Each row is followed by its class.
[ 3.65 -0.66 -0.43 -0.59 -0.34  2.91  0.32 -1.38  0.71  0.41 -1.65 -1.40
 -0.50  0.00 -1.05 -2.14 -0.04 -0.61 -1.04 -0.70  0.16  0.20 -0.53  0.24
 -0.50  0.38 -1.59  1.23  0.76  1.80  0.60  2.51 -0.28  1.37 -1.31 -0.66
  2.93 -0.40  0.71 -1.81 -2.01 -0.95 -1.53  0.80  0.48 -0.41 -0.99  0.75
  0.71 -1.75 -0.23  0.39  2.14 -1.52  0.58] : godi
[ 0.55  0.23 -0.10 -0.88  1.37  0.65  0.08 -0.01  1.13  0.36 -0.60  0.53
 -0.69 -2.32 -1.30 -1.09  0.97  0.74  1.01  0.04  0.27  0.11 -0.22 -0.13
  0.65 -0.75 -0.41  0.42 -0.64 -1.24  0.17 -1.53  0.88  0.66  0.66  0.43
 -2.54  0.18  0.14  1.87 -0.24 -0.04 -3.35  1.45  0.79  1.74  0.52  0.48
  0.30  0.15  0.02 -0.32  3.58  3.88  0.48] : godi
[ 0.40  0.69 -0.24 -1.25 -0.01  1.22  0.33 -0.80  0.77  1.16 -0.25 -0.37
 -0.52 -2.44  2.69 -1.29  0.18 -0.18  0.21 -1.04  0.92 -0.76 -1.38  2.76
 -0.96 -0.31 -3.81  0.82  0.33  1.51 -0.39  1.27 -0.09  0.07 -0.48  0.21
 -0.20 -0.50  0.91  0.43 -0.49  0.16 -1.45 -0.30 -0.73  1.03 -1.43  1.10
  1.17 -1.46 -0.40  0.44  2.89 -0.83  0.50] : Supe
[-0.26  1.65  0.39 -1.02 -2.86  0.25 -1.17  1.31  0.24  0.61  2.56 -0.91
 -0.34  3.40  4.94  1.39 -0.31  0.09 -0.01 -0.65 -0.26 -1.20 -0.81  0.16
 -2.95  0.46 -1.93 -1.48  1.45  3.25 -0.75  2.10  0.63 -2.21 -0.44 -0.68
  2.33  0.20 -0.14 -3.64 -0.85  0.42  3.64 -2.36 -1.05 -0.60 -1.01 -0.76
 -0.51  1.60  1.07  1.19 -3.01 -2.58 -2.04] : Supe
[ 1.20 -1.82  0.03 -0.79 -0.14  2.86  1.63  0.38  0.19  1.13 -1.53 -0.19
 -2.47 -0.15 -2.29 -2.62  0.53 -0.87 -0.08 -0.90 -0.45 -0.24  0.13 -0.07
  0.15  0.35 -2.23  1.89  0.02  2.39  0.57  1.87 -0.59  1.17 -2.52  0.26
  2.76 -1.10  0.38 -2.05  0.17 -0.32 -5.51  1.38 -0.76  2.05 -0.75  1.15
 -0.40 -3.44  0.04 -1.28  0.27 -2.34  1.38] : godi
[-0.20  1.92  0.12  0.48 -2.08  2.02  0.57 -0.16  0.45  0.25 -2.30 -0.46
 -0.20  0.69  0.30 -2.02 -0.35 -0.38  0.42  0.04  0.78 -2.83  1.55 -0.77
 -0.20  0.56 -0.67  1.22  0.50 -2.12  0.05 -1.15  0.17 -0.36 -0.05  0.72
 -2.79 -0.56  1.54  2.05 -0.56 -0.15  5.05 -0.48  0.17 -0.47 -1.17  0.61
 -0.09 -0.14 -1.44  0.50 -0.12 -2.00 -0.43] : godi
[-0.01  3.08 -0.14  0.38 -1.81  0.78  0.39 -1.14  1.71  0.15 -3.54  0.03
  0.79 -0.97 -0.20 -1.98 -0.69 -0.62  1.33 -0.82  0.01 -3.69 -0.34  0.25
 -2.50 -0.97  0.54  2.38 -0.06  0.50 -0.34 -5.44 -0.33 -1.07  2.54  0.31
 -5.25 -0.14 -0.11  2.05 -1.03 -0.11  7.19 -1.15  0.23 -1.60 -0.64  0.81
  0.85  1.75 -2.58  1.75  2.83 -3.25 -0.90] : godi
[ 1.21  0.27  0.03 -0.44 -0.39  2.69  1.29 -0.99  0.36  0.89  1.39  0.25
 -0.54  1.30  3.09 -2.08 -0.74 -1.42 -0.16 -0.05  0.58 -3.33 -0.64  0.26
 -1.92  0.48 -3.02  0.33  0.43  2.15  0.08 -0.69 -0.44 -0.50  0.18  1.40
 -1.08 -0.32  0.66  3.36 -2.05  0.22  0.58 -0.50  0.05 -1.28 -6.55 -0.26
  0.37 -1.81 -0.06 -0.04 -0.18 -0.41  0.00] : Supe
[ 1.01  0.89  0.30 -1.01 -0.27 -0.90 -1.57  0.46  1.33  0.22  1.13 -0.22
 -0.73  0.34  3.41  0.05 -0.52 -0.54 -0.46 -0.22 -0.15 -1.57  0.02  0.10
 -2.41  0.82 -8.41  0.11  0.76  2.77 -0.95 -0.45 -0.33 -1.16 -0.07  0.12
 -1.89  0.06  0.98  1.14  0.10 -0.28 -1.45 -2.77 -1.00 -0.33 -1.27  0.14
 -0.06 -0.81  1.52  0.91 -2.29 -0.43  1.88] : Supe
[-0.01  1.26 -0.08  0.83 -0.13  1.30  1.00  0.21  0.86 -0.45 -3.46 -0.27
  1.17 -0.68 -3.27  1.25  1.41 -0.43  0.78 -1.19 -0.18 -1.23  0.54  0.00
 -0.59  0.26 -3.25  0.74 -0.41  1.01 -0.69 -2.64 -0.18 -1.25 -0.47 -0.97
 -2.59  0.16  0.12 -0.57  1.23 -0.24  6.64  0.55 -0.06 -1.76 -0.25  0.89
  0.45  0.45  0.00 -0.32  0.96 -1.22  0.16] : godi
[-1.36  1.20 -0.19  0.58 -0.40  0.75  1.90  0.62  0.34 -0.12 -4.07 -0.60
  1.33 -1.50 -3.34 -0.79 -0.88 -0.29  1.03 -1.39  0.17 -1.64  0.82 -0.21
 -0.25 -0.26 -4.03  0.65 -0.76  0.49 -0.66 -3.33  0.72 -0.81 -1.27  0.03
 -2.93  0.12 -0.60  1.45  1.39 -0.22  7.50  1.13  0.55 -2.82 -0.04  1.07
  0.80  0.54  0.06 -0.47  0.12  0.53 -0.67] : Supe
